Below is a small trained network, with its code and all its weights. Each question gives an input and a class and asks what happens when units are switched off, that is, made to give their printed mean instead of their output.

import numpy as np


def w(rows, s, z=0):
    codes = np.array(rows[::2]) - 128.0
    scale = np.full(codes.shape[1], s)
    scale[-1] = z or s
    return codes * scale


def norm(h):
    return h / np.sqrt((h * h).mean(-1, keepdims=True) + 1e-5)


def f(y):
    return np.maximum(y, 0)


def log_softmax(a):
    a = a - a.max(-1, keepdims=True)
    return a - np.log(np.exp(a).sum(-1, keepdims=True))


def net(x, mask):
    res = np.array(x, float).reshape(1, 3) / 4 @ E
    u = 0
    for l in range(4):
        y = f(norm(res) @ A[l][:, :-1].T + A[l][:, -1])
        res = res + np.where(mask[u : u + 10], y, B[l][:, -1]) @ B[l][:, :-1]
        u += 10
    return log_softmax(norm(res)[-1] @ U[:, :-1].T + U[:, -1])


A, B = {}, {}
E = w([
[96,205,110,201],'x0',
[107,234,1,119],'x1',
[40,19,61,143],'x2',
],0.0067)
A[0] = w([
[215,12,5,89,219],'L0N0',
[176,237,90,115,17],'L0N1',
[139,198,123,88,112],'L0N2',
[207,97,111,82,104],'L0N3',
[129,165,171,157,189],'L0N4',
[163,142,190,166,75],'L0N5',
[198,97,81,157,103],'L0N6',
[57,127,110,121,153],'L0N7',
[62,84,109,255,68],'L0N8',
[26,188,164,155,1],'L0N9',
],0.0087,0.0032)
B[0] = w([
[123,87,121,89,254],'L0N0',
[51,82,70,108,219],'L0N1',
[179,81,254,93,192],'L0N2',
[154,78,104,157,168],'L0N3',
[126,84,125,150,198],'L0N4',
[57,134,44,71,175],'L0N5',
[102,164,173,191,134],'L0N6',
[104,58,197,91,179],'L0N7',
[75,113,96,140,202],'L0N8',
[176,144,134,157,155],'L0N9',
],0.0071,0.0055)
A[1] = w([
[135,109,181,245,188],'L1N0',
[56,104,136,106,153],'L1N1',
[111,188,24,155,27],'L1N2',
[168,155,146,145,108],'L1N3',
[128,177,154,253,248],'L1N4',
[127,121,69,114,136],'L1N5',
[154,109,156,138,33],'L1N6',
[80,80,194,161,111],'L1N7',
[152,200,192,93,236],'L1N8',
[87,116,109,186,176],'L1N9',
],0.013,0.0017)
B[1] = w([
[97,193,125,65,202],'L1N0',
[155,150,126,175,252],'L1N1',
[149,134,131,84,225],'L1N2',
[136,138,179,154,153],'L1N3',
[98,65,8,72,214],'L1N4',
[163,170,190,110,188],'L1N5',
[107,111,159,125,157],'L1N6',
[89,194,151,108,254],'L1N7',
[102,65,108,196,226],'L1N8',
[106,151,64,149,210],'L1N9',
],0.014,0.0057)
A[2] = w([
[206,154,33,91,206],'L2N0',
[121,55,197,108,161],'L2N1',
[112,129,33,94,243],'L2N2',
[80,157,175,92,88],'L2N3',
[97,165,133,227,191],'L2N4',
[169,185,78,73,2],'L2N5',
[74,177,146,156,147],'L2N6',
[77,53,57,184,86],'L2N7',
[1,119,110,117,159],'L2N8',
[107,221,154,113,21],'L2N9',
],0.0089,0.0014)
B[2] = w([
[77,150,185,148,207],'L2N0',
[149,181,106,142,206],'L2N1',
[147,114,169,126,238],'L2N2',
[123,112,111,107,171],'L2N3',
[183,116,103,160,172],'L2N4',
[99,94,122,111,178],'L2N5',
[174,99,138,88,175],'L2N6',
[85,148,117,249,215],'L2N7',
[167,142,160,142,254],'L2N8',
[152,169,152,107,166],'L2N9',
],0.011,0.0068)
A[3] = w([
[189,169,96,125,128],'L3N0',
[255,117,115,81,197],'L3N1',
[175,133,54,148,17],'L3N2',
[219,105,158,94,79],'L3N3',
[77,145,143,104,132],'L3N4',
[130,35,97,51,140],'L3N5',
[120,115,28,98,159],'L3N6',
[136,185,138,192,250],'L3N7',
[180,107,155,107,128],'L3N8',
[177,40,155,98,56],'L3N9',
],0.011,0.0023)
B[3] = w([
[249,174,234,89,151],'L3N0',
[156,133,65,142,196],'L3N1',
[104,81,182,119,144],'L3N2',
[77,131,92,199,192],'L3N3',
[166,84,180,69,194],'L3N4',
[146,174,58,144,177],'L3N5',
[146,158,121,71,181],'L3N6',
[161,2,133,145,253],'L3N7',
[91,145,86,108,178],'L3N8',
[64,147,76,93,179],'L3N9',
],0.0081,0.0056)
U = w([
[105,56,160,253,178],'0',
[77,144,41,115,145],'1',
[115,146,216,49,112],'2',
[209,159,145,162,1],'3',
],0.015,0.0034)

Each question gives the input, the list of numbers given to net, and the class t.
The units are the neurons (one row each of A and B). Each row of codes is followed by its name. A weight is (code - 128) times the scale printed after its matrix; where a second scale follows, it is the last column's (A, B and U).
mask holds one flag per neuron, layer by layer. A switched-off neuron (its flag False) gives its mean, the last column of its row in B, instead of its output. The means were averaged over made-up inputs and are rounded, as every weight is.
A unit's drop is (log p(t) with every unit on - log p(t) with that unit switched off) / (log p(t) with every unit on - log p(t) with every unit switched off).
The circuit of an input: a set's keep is (log p(t) with only the set's units on - log p(t) with every unit switched off) / (log p(t) with every unit on - log p(t) with every unit switched off). Starting from the 12 units with the biggest drops (on a tie, the unit counted first), units are removed one at a time, each time the one whose removal leaves the highest keep (on an exact tie, the one counted first), for as long as the keep stays at least 0.8.
units of the circuit, in order: the units of the circuit, biggest drop first
most important unit: the unit with the biggest drop
top k neurons: the k neurons with the biggest drops, biggest first
k most important neurons of layer l: the k neurons of layer l with the biggest drops, biggest first
input [3,-7,3], class 2: units of the circuit, in order => L1N0, L1N7
input [-7,-2,4], class 1: top neuron => L1N8
input [4,2,-4], class 0: top 2 neurons => L0N2, L2N7
input [-3,4,-7], class 0: top 2 neurons => L0N2, L1N8
input [3,6,5], class 2: top 3 neurons => L1N8, L1N5, L1N2
input [1,6,-6], class 0: units of the circuit, in order => L0N2, L1N8
input [3,1,-3], class 3: top 3 neurons => L0N1, L0N2, L0N4
input [-1,-3,3], class 3: 2 most important neurons of layer 0 => L0N1, L0N2
input [-3,-3,0], class 3: top 3 neurons => L2N1, L1N4, L0N2
input [6,5,-8], class 0: units of the circuit, in order => L1N8, L0N2
input [6,-7,5], class 2: top 2 neurons => L1N0, L1N7
input [-7,-6,0], class 1: 2 most important neurons of layer 2 => L2N0, L2N7
input [-1,5,2], class 2: top 2 neurons => L1N8, L1N5
input [0,-6,-6], class 0: most important unit => L1N8
input [-4,7,8], class 0: top 2 neurons => L1N7, L1N0
input [7,6,7], class 0: 3 most important neurons of layer 1 => L1N7, L1N0, L1N1
input [1,1,-2], class 3: top 2 neurons => L0N1, L0N2
input [0,8,5], class 2: top 2 neurons => L1N5, L1N8
input [3,-3,0], class 3: 3 most important neurons of layer 1 => L1N1, L1N8, L1N7
input [8,-1,6], class 1: most important unit => L1N0
input [5,7,1], class 2: 2 most important neurons of layer 1 => L1N2, L1N5
input [-1,-1,-2], class 3: 4 most important neurons of layer 1 => L1N4, L1N8, L1N9, L1N0
input [-2,5,5], class 0: top 2 neurons => L1N7, L1N0
input [8,-4,-7], class 1: 3 most important neurons of layer 0 => L0N4, L0N0, L0N1
input [0,1,2], class 3: top 2 neurons => L1N4, L1N8
